Here is a tiny trained network, its code and every weight. The questions are about switching its units off for an input and a target symbol, where a switched-off unit gives its printed mean instead of its output.

import numpy as np


def w(rows, s, z=0):
    codes = np.array(rows[::2]) - 128.0
    scale = np.full(codes.shape[1], s)
    scale[-1] = z or s
    return codes * scale


def norm(h):
    return h / np.sqrt((h * h).mean(-1, keepdims=True) + 1e-5)


def f(y):
    return np.maximum(y, 0)


def softmax(a):
    e = np.exp(a - a.max(-1, keepdims=True))
    return e / e.sum(-1, keepdims=True)


def log_softmax(a):
    a = a - a.max(-1, keepdims=True)
    return a - np.log(np.exp(a).sum(-1, keepdims=True))


def net(x, mask):
    ids = ['ΛΩβζμτψ'.index(c) for c in x.split()]
    T = len(ids)
    res = E[ids] + P[:T]
    r = norm(res)
    for j in range(2):
        rows = slice(2 * j, 2 * j + 2)
        q, k, v = (r @ M[0][rows].T for M in (Q, K, V))
        z = softmax(np.where(np.tri(T) > 0, q @ k.T / 2**0.5, -1e9)) @ v
        o = O[0][rows]
        res = res + np.where(mask[j], z, o[:, -1]) @ o[:, :-1]
    y = f(norm(res) @ A[0][:, :-1].T + A[0][:, -1])
    res = res + np.where(mask[2:10], y, B[0][:, -1]) @ B[0][:, :-1]
    return log_softmax(norm(res)[-1] @ U[:, :-1].T + U[:, -1])


Q, K, V, O, A, B = {}, {}, {}, {}, {}, {}
E = w([
[231,207,138,150],'Λ',
[71,18,45,71],'Ω',
[75,44,43,69],'β',
[127,84,145,194],'ζ',
[100,68,58,19],'μ',
[158,136,5,162],'τ',
[191,78,165,74],'ψ',
],0.018)
P = w([
[254,29,63,186],'0',
[252,43,62,155],'1',
[242,70,74,141],'2',
[219,91,87,146],'3',
[198,110,96,149],'4',
[186,128,101,142],'5',
[175,141,106,131],'6',
[161,155,114,126],'7',
[155,145,112,97],'8',
[119,142,112,116],'9',
[100,129,130,95],'10',
[60,106,111,76],'11',
[51,97,125,77],'12',
],0.0087)
Q[0] = w([
[161,35,200,6],'H1',
[23,20,120,55],'H1',
[248,23,8,143],'H2',
[170,146,105,104],'H2',
],0.025)
K[0] = w([
[137,114,203,70],'H1',
[46,120,202,81],'H1',
[103,254,194,104],'H2',
[188,164,140,122],'H2',
],0.039)
V[0] = w([
[63,114,78,216],'H1',
[232,111,161,176],'H1',
[119,165,3,154],'H2',
[74,73,138,91],'H2',
],0.039)
O[0] = w([
[110,231,145,39,97],'H1',
[126,138,255,210,147],'H1',
[239,235,34,59,195],'H2',
[175,80,238,83,6],'H2',
],0.019,0.021)
A[0] = w([
[64,89,187,124,206],'N1',
[50,136,158,1,11],'N2',
[164,70,214,21,182],'N3',
[131,29,62,70,160],'N4',
[182,81,174,173,1],'N5',
[223,162,175,203,32],'N6',
[128,167,81,246,16],'N7',
[105,21,105,125,23],'N8',
],0.029,0.0057)
B[0] = w([
[171,103,96,184,177],'N1',
[134,253,149,155,157],'N2',
[80,59,42,129,193],'N3',
[110,138,216,99,252],'N4',
[101,118,49,167,166],'N5',
[129,138,161,43,187],'N6',
[39,133,69,152,247],'N7',
[184,143,76,60,169],'N8',
],0.051,0.015)
U = w([
[49,187,116,153,54],'Λ',
[101,167,75,100,3],'Ω',
[165,168,132,110,43],'β',
[130,203,223,138,195],'ζ',
[99,95,167,54,178],'μ',
[254,225,103,135,177],'τ',
[191,113,129,198,233],'ψ',
],0.0096,0.0046)

Each question gives the input, a string of symbols that net reads in full, and the target symbol t.
The units are the heads (2 rows each of Q, K, V and O) and the neurons (one row each of A and B). Each row of codes is followed by its name. A weight is (code - 128) times the scale printed after its matrix; where a second scale follows, it is the last column's (O, A, B and U).
mask holds one flag per unit, heads first, then neurons. A switched-off unit (its flag False) gives its mean, the last column of its rows in O or B, instead of its output. The means were averaged over made-up inputs and are rounded, as every weight is.
A unit's drop is (log p(t) with every unit on - log p(t) with that unit switched off) / (log p(t) with every unit on - log p(t) with every unit switched off).
The circuit of an input: a set's keep is (log p(t) with only the set's units on - log p(t) with every unit switched off) / (log p(t) with every unit on - log p(t) with every unit switched off). Starting from all 10 units, units are removed one at a time, each time the one whose removal leaves the highest keep (on an exact tie, the one counted first), for as long as the keep stays at least 0.8.
circuit, biggest first: the units of the circuit, biggest drop first
unit that matters most: the unit with the biggest drop
k most important neurons: the k neurons with the biggest drops, biggest first
which heads matter: for each layer, one digit per head in row order, 1 if its drop is at least 0.15 and else 0, layers parted by /
drop of u: that unit's drop, to one decimal
input β μ μ β μ Ω, target μ: circuit, biggest first : [N4; H2; H1]
input β μ μ ψ μ, target ψ: circuit, biggest first : [H2; N1]
input τ μ ζ ζ τ Ω μ μ Ω ζ, target μ: circuit, biggest first : [H2]
input ψ τ τ ζ ζ β τ μ ζ Ω, target μ: which heads matter : 00
input ζ τ μ ζ μ ψ τ β ζ, target τ: circuit, biggest first : [H1; H2; N4; N7]
input ζ μ μ ζ ψ μ τ ζ, target τ: circuit, biggest first : [H2; H1; N7]
input ζ β μ μ β Ω ζ, target ζ: which heads matter : 10
input Ω ζ μ μ ψ μ, target ψ: which heads matter : 01
input β ζ μ ψ ζ μ ζ, target μ: 3 most important neurons : [N6; N3; N7]
input Ω ψ β μ μ Ω τ τ μ τ μ, target τ: 3 most important neurons : [N7; N3; N6]
input ψ ζ τ τ Ω, target τ: which heads matter : 01
input ζ μ Ω ψ β β ζ, target ψ: 3 most important neurons : [N1; N4; N7]
input ζ ζ Ω ζ τ τ μ μ Ω τ Ω, target τ: 3 most important neurons : [N7; N2; N6]
input β ζ β ζ ψ ζ μ τ ζ β, target τ: unit that matters most : H2
input τ τ ζ μ τ τ ψ Ω τ, target ψ: 2 most important neurons : [N1; N7]
input ζ Ω β, target ζ: drop of H1 : 0.5
input τ μ β τ μ μ, target τ: drop of N1 : -0.1
input τ ψ μ τ μ ζ ψ ψ Ω, target ψ: drop of H2 : 0.3
